Below is a small trained network, with its code and all its weights. Each question gives an input and a class and asks what happens when units are switched off, that is, made to give their printed mean instead of their output.

import numpy as np


def w(rows, s, z=0):
    codes = np.array(rows[::2]) - 128.0
    scale = np.full(codes.shape[1], s)
    scale[-1] = z or s
    return codes * scale


def norm(h):
    return h / np.sqrt((h * h).mean(-1, keepdims=True) + 1e-5)


def f(y):
    return y / 2 * (1 + np.tanh(0.7978845608 * (y + 0.044715 * y**3)))


def log_softmax(a):
    a = a - a.max(-1, keepdims=True)
    return a - np.log(np.exp(a).sum(-1, keepdims=True))


def net(x, mask):
    res = np.array(x, float).reshape(1, 8) / 4 @ E
    u = 0
    for l in range(4):
        y = f(norm(res) @ A[l][:, :-1].T + A[l][:, -1])
        res = res + np.where(mask[u : u + 10], y, B[l][:, -1]) @ B[l][:, :-1]
        u += 10
    return log_softmax(norm(res)[-1] @ U[:, :-1].T + U[:, -1])


A, B = {}, {}
E = w([
[129,125,128,130,124,127,129],'x0',
[94,168,113,233,170,89,41],'x1',
[199,163,183,158,199,93,169],'x2',
[135,26,137,79,181,45,71],'x3',
[128,129,131,127,127,127,128],'x4',
[128,129,130,127,128,130,127],'x5',
[254,143,70,116,68,152,48],'x6',
[128,129,129,129,127,126,129],'x7',
],0.0037)
A[0] = w([
[143,40,166,94,178,50,63,45],'0.n1',
[20,155,121,134,206,102,191,40],'0.n2',
[233,176,79,122,134,146,58,151],'0.n3',
[203,189,151,161,175,48,196,19],'0.n4',
[178,82,129,74,110,140,255,98],'0.n5',
[91,160,112,255,168,86,66,31],'0.n6',
[118,234,148,183,91,200,171,40],'0.n7',
[53,117,123,103,70,154,70,44],'0.n8',
[213,157,175,140,204,117,153,51],'0.n9',
[45,124,101,109,69,144,70,4],'0.n10',
],0.0063,0.0014)
B[0] = w([
[196,175,82,152,166,106,224,253],'0.n1',
[165,94,176,189,33,107,113,238],'0.n2',
[147,106,181,164,71,100,103,245],'0.n3',
[100,67,96,146,150,240,101,191],'0.n4',
[83,187,175,56,162,110,72,234],'0.n5',
[83,201,178,11,159,122,96,244],'0.n6',
[199,110,72,121,203,39,191,221],'0.n7',
[120,96,94,143,155,188,115,173],'0.n8',
[110,91,101,147,116,219,103,182],'0.n9',
[105,98,84,131,144,197,117,174],'0.n10',
],0.012,0.0035)
A[1] = w([
[64,116,175,176,93,100,167,17],'1.n1',
[144,225,78,177,88,153,221,7],'1.n2',
[153,136,149,119,155,125,132,86],'1.n3',
[73,106,144,133,150,133,185,54],'1.n4',
[130,106,124,158,152,144,128,111],'1.n5',
[136,99,188,199,3,84,125,31],'1.n6',
[160,73,99,210,115,139,160,4],'1.n7',
[62,82,45,140,106,167,145,4],'1.n8',
[97,122,94,120,94,127,132,97],'1.n9',
[148,73,93,149,167,45,161,15],'1.n10',
],0.0081,0.0013)
B[1] = w([
[171,69,154,164,52,114,126,150],'1.n1',
[142,94,109,90,184,58,143,158],'1.n2',
[80,128,68,113,62,140,138,156],'1.n3',
[208,132,119,173,88,114,60,138],'1.n4',
[99,76,75,94,94,121,84,136],'1.n5',
[157,106,155,125,1,102,101,253],'1.n6',
[124,179,201,31,179,163,115,208],'1.n7',
[132,100,186,172,201,184,123,165],'1.n8',
[226,183,231,166,213,154,147,117],'1.n9',
[111,131,65,128,124,72,142,205],'1.n10',
],0.0085,0.0036)
A[2] = w([
[78,126,90,123,186,116,172,46],'2.n1',
[170,150,17,165,149,81,224,42],'2.n2',
[95,155,127,75,92,114,185,48],'2.n3',
[126,60,100,178,170,237,115,41],'2.n4',
[173,132,49,161,167,58,201,29],'2.n5',
[167,128,135,166,54,115,106,27],'2.n6',
[122,65,114,212,174,255,133,50],'2.n7',
[126,235,155,179,82,217,196,112],'2.n8',
[81,202,119,171,130,99,113,2],'2.n9',
[147,120,130,151,85,114,120,46],'2.n10',
],0.0077,0.00095)
B[2] = w([
[185,114,151,130,82,149,96,178],'2.n1',
[182,123,107,138,198,75,163,253],'2.n2',
[95,130,143,171,160,151,72,165],'2.n3',
[57,152,60,149,100,162,171,199],'2.n4',
[180,120,103,136,186,110,130,251],'2.n5',
[111,105,154,161,118,140,172,196],'2.n6',
[53,145,4,145,89,170,119,209],'2.n7',
[135,80,126,100,149,92,125,125],'2.n8',
[127,87,167,50,135,169,159,130],'2.n9',
[140,113,140,133,125,145,126,149],'2.n10',
],0.013,0.0043)
A[3] = w([
[118,150,157,144,128,113,145,2],'3.n1',
[176,111,158,174,2,116,79,72],'3.n2',
[96,198,113,192,122,61,101,93],'3.n3',
[121,92,185,167,68,112,140,160],'3.n4',
[51,234,170,26,160,107,75,52],'3.n5',
[176,122,133,151,166,114,153,59],'3.n6',
[173,60,144,141,185,170,108,193],'3.n7',
[144,117,124,138,139,169,119,105],'3.n8',
[77,223,165,35,136,119,126,73],'3.n9',
[112,57,86,82,103,69,104,60],'3.n10',
],0.0081,0.0009)
B[3] = w([
[176,106,122,101,87,164,137,123],'3.n1',
[70,143,187,177,81,73,221,238],'3.n2',
[171,45,141,77,116,210,176,132],'3.n3',
[174,250,123,117,39,121,107,194],'3.n4',
[141,28,246,40,170,182,100,253],'3.n5',
[109,151,80,147,151,86,63,172],'3.n6',
[74,221,79,65,126,56,152,155],'3.n7',
[70,160,130,134,146,106,151,128],'3.n8',
[136,72,184,169,163,165,24,214],'3.n9',
[140,215,196,203,214,189,153,133],'3.n10',
],0.011,0.0056)
U = w([
[227,149,51,132,237,26,155,202],'0',
[139,167,209,176,4,85,173,228],'1',
[133,60,236,65,182,186,48,73],'2',
[50,127,1,155,113,228,130,3],'3',
],0.0073,0.00051)

Each question gives the input, the list of numbers given to net, and the class t.
The units are the neurons (one row each of A and B). Each row of codes is followed by its name. A weight is (code - 128) times the scale printed after its matrix; where a second scale follows, it is the last column's (A, B and U).
mask holds one flag per neuron, layer by layer. A switched-off neuron (its flag False) gives its mean, the last column of its row in B, instead of its output. The means were averaged over made-up inputs and are rounded, as every weight is.
A unit's drop is (log p(t) with every unit on - log p(t) with that unit switched off) / (log p(t) with every unit on - log p(t) with every unit switched off).
The circuit of an input: a set's keep is (log p(t) with only the set's units on - log p(t) with every unit switched off) / (log p(t) with every unit on - log p(t) with every unit switched off). Starting from the 12 units with the biggest drops (on a tie, the unit counted first), units are removed one at a time, each time the one whose removal leaves the highest keep (on an exact tie, the one counted first), for as long as the keep stays at least 0.8.
circuit, biggest first: the units of the circuit, biggest drop first
unit that matters most: the unit with the biggest drop
top k neurons: the k neurons with the biggest drops, biggest first
k most important neurons of layer l: the k neurons of layer l with the biggest drops, biggest first
drop of u: that unit's drop, to one decimal
input [-3,7,0,7,6,-2,-1,-6], class 0: unit that matters most : 0.n1
input [-5,-2,-4,5,5,7,-5,5], class 0: top 2 neurons : [0.n1 0.n3]
input [-3,8,-7,-5,-1,-1,2,3], class 2: 2 most important neurons of layer 0 : [0.n6 0.n4]
input [-8,-6,-6,7,6,0,-1,7], class 0: top 2 neurons : [0.n1 0.n6]
input [0,-3,-4,-3,-8,-8,1,0], class 3: top 2 neurons : [0.n6 0.n1]
input [-6,-6,0,4,-3,-6,6,3], class 1: circuit, biggest first : [0.n3 3.n2]
input [3,7,-8,3,-7,7,7,1], class 3: top 3 neurons : [0.n10 0.n8 0.n5]
input [-3,2,-8,-4,-4,-3,-6,0], class 3: 3 most important neurons of layer 0 : [0.n10 0.n8 0.n3]
input [8,-7,0,8,2,-5,-6,-6], class 0: top 2 neurons : [0.n1 0.n6]
input [-3,0,-8,6,0,5,-8,-4], class 1: top 4 neurons : [0.n2 0.n4 1.n6 0.n7]
input [3,2,5,-4,-6,-1,4,8], class 3: top 3 neurons : [0.n4 0.n9 0.n2]
input [2,5,8,6,1,-2,0,-8], class 3: top 3 neurons : [0.n4 0.n9 0.n7]
input [4,3,-7,-5,-1,5,0,2], class 3: 3 most important neurons of layer 0 : [0.n10 0.n1 0.n8]
input [4,3,-7,-8,0,7,-8,8], class 0: top 3 neurons : [0.n7 0.n3 1.n2]
input [8,-5,-4,-8,2,-8,-8,3], class 0: circuit, biggest first : [0.n7]
input [8,4,7,2,4,5,6,2], class 3: top 2 neurons : [0.n4 0.n9]
input [-5,4,1,-4,0,-4,-1,-8], class 0: 2 most important neurons of layer 1 : [1.n7 1.n6]
input [-3,0,3,4,0,-8,-5,-3], class 1: 2 most important neurons of layer 0 : [0.n2 0.n7]
input [5,7,-4,7,6,-7,8,-5], class 1: top 3 neurons : [0.n3 0.n7 0.n5]
input [-2,-2,0,6,-3,-1,4,2], class 0: circuit, biggest first : [0.n1]
input [-5,-6,6,-1,-8,3,8,3], class 1: 2 most important neurons of layer 0 : [0.n3 0.n6]
input [1,7,4,-3,-2,1,7,-8], class 1: top 2 neurons : [0.n3 0.n5]
input [1,6,-7,-1,0,-6,-8,5], class 1: 2 most important neurons of layer 0 : [0.n2 0.n4]
input [4,0,6,0,1,-6,-7,6], class 1: top 2 neurons : [0.n2 1.n6]
input [-5,-6,-7,1,8,-6,0,3], class 3: 2 most important neurons of layer 1 : [1.n8 1.n7]
input [-4,3,7,6,-4,-7,-4,1], class 3: drop of 0.n4 : 1.0
input [-5,-4,5,-6,-5,-5,3,-2], class 0: top neuron : [0.n7]
input [4,5,2,2,-8,-3,8,-4], class 1: drop of 0.n3 : 1.6
